In the rows, zero is written as 128.
Group, then class
[ 95 149 130 112 118 106 122  97 126 124 127 108 133 145 126 207 146 130
 147 115 130 122 142 132 122 144 122 152 154 122 160 127 125 143  60 138
 184 100 134 125 105 123 142 103 134 140 124 114 115 118 146 148 154 126
 126  96 160 139 134 138 118 179 100 147 114 123 133 132 149 132 147 119
 123 132 124] | (89) <68>
[ 93 147 125 128 114 109 130 122 123 134 128 139 140 140 123 194 151 139
 148 126 130 129 146 148 130 136 123 152 139 129 160 124 128 116  72 132
 176 102 136 117 109 124 125 110 126 133 128 115 122 117 133 144 146 124
 117 114 148 135 132 141 107 167  99 145 134 122 132 136 152 131 137 131
 127 122 117] | (89) <68>
[133 170 112 101  87  93 120 116 122 135 137 120 125 139 124 171 125 149
 162 114 123 116 162 111 113 129 123 154 149 134 151 121  95 123  55 142
 176  92 129 114 106 132 128  85 130  63 122 117 153 120 132 142 131 124
 123 120 125 128 124 132  94 157 128 147 123 128 126 111 140 136 156 116
 129 171 136] | (88) <58>
[ 63 147 122 119 124 122 125 114 132 133 112 105 139 145 126 252 167 132
 159 120 135 127 152 138 134 135 124 163 163 132 168 118 121 125  49 129
 186 112 133 123  99 115 141  87 135 157 127 117 119 114 135 155 163 116
 114  98 175 139 148 151 118 197 105 151 129 122 144 144 143 127 151 115
 123 135 117] | (89) <61>
[ 94 156 125 129 123  99 125 127 113 132 113 141 112 153 121 236 121 160
 154 120 117 146 139 116 118 120 114 130 173 160 150 112 102  77  78 142
 179  95 118  88 104 136 128  76 125 108 135 130 189 116 138 143 164 116
  93 126 137 138 123 138  85 166 133 162 127 129 165 164 127 131 127 144
 130 117 126] | (88) <54>
[109 154 132 107 134 101 122 122 136 130 126 118 113 151 128 190 107 126
 109  85 134 116 141 111 139 146 114 177 191 143 158 123 115 182  76 144
 174  96 144 118 109 134 160  96 148 176 123 136 145 108 117 150 165 127
 133  96 154 148 125 135 151 193  89 145 115 127 141 120 126 122 140 118
 137 131 108] | (85) <48>
[110 141 131  99 123  96 121 116 139 126 116 105 117 145 128 190 112 127
 109  91 131 110 135 107 128 140 116 169 171 139 152 123 121 141  85 139
 161 105 144 127 103 133 156 106 148 174 118 140 120 119 116 150 165 137
 143 100 158 147 128 127 153 181 100 146 111 130 143 124 138 123 136 107
 137 128 112] | (85) <55>
[ 79 177 113 121 106 103 130 123 114 132 124 107 120 146 104 185 146 140
 187 118 123 117 146 166 127 138 114 160 140 122 185 134 126 117  70 144
 198  91 133 108  93 123 127 116 105 108 134 105 108 117 135 148 156 122
  99 146 157 122 126 143  70 167  80 150 120 118 145 152 129 144 139 150
 127 118 129] | (89) <53>
[ 83 177 122 144 128 122 127 111 123 131 128 117 150 148 126 196 171 141
 167 114 131 139 154 157 119 139 132 181 148 140 161 127 131 121  56 126
 195  95 129 116  98 118 132  86 124 111 125 110 149 120 136 154 146 113
 107 113 155 135 142 167  84 185  82 153 145 114 131 153 136 133 174 124
 123 145 123] | (89) <53>
[ 94 151 130 123 132 111 137 125 120 130 118 113 118 143 115 203 132 136
 152 123 135 129 137 145 131 138 119 149 156 132 161 129 120 124  86 133
 181 101 125 110 113 128 133  99 137 124 124 113 125 120 134 141 169 117
 106 117 157 128 133 143 102 170  97 159 111 123 137 153 138 136 138 138
 130 122 127] | (89) <68>
[100 151 125 123 125 111 125 127 130 129 124 112 126 135 118 184 144 132
 141 130 132 118 137 136 126 138 121 150 147 129 166 131 123 131  74 139
 169 102 131 111 100 122 144 104 132 126 126 115 121 122 131 145 153 125
 112 109 158 133 138 139 112 166 101 135 112 127 121 145 132 132 142 122
 128 127 135] | (89) <68>
[118 156 131 102 127 104 127 123 142 125 117 104 108 153 129 174 103 134
 119  97 130 114 133 112 134 133 115 178 173 144 152 119 117 157  85 146
 168 104 154 122 110 127 166 110 153 170 123 130 131 114 118 145 159 137
 132 116 151 146 117 127 156 183  91 143 115 128 138 123 129 124 143 122
 167 124 112] | (85) <55>
[ 82 150 126 118 127 113 125 113 128 132 116 112 129 148 130 227 150 135
 155 127 131 133 144 134 122 141 132 155 159 127 149 125 116 131  62 133
 176  91 130 112 112 125 133  96 133 135 129 115 121 111 133 155 156 126
 109 102 160 141 136 149 113 180 108 147 112 122 139 144 151 131 140 126
 123 129 122] | (89) <68>
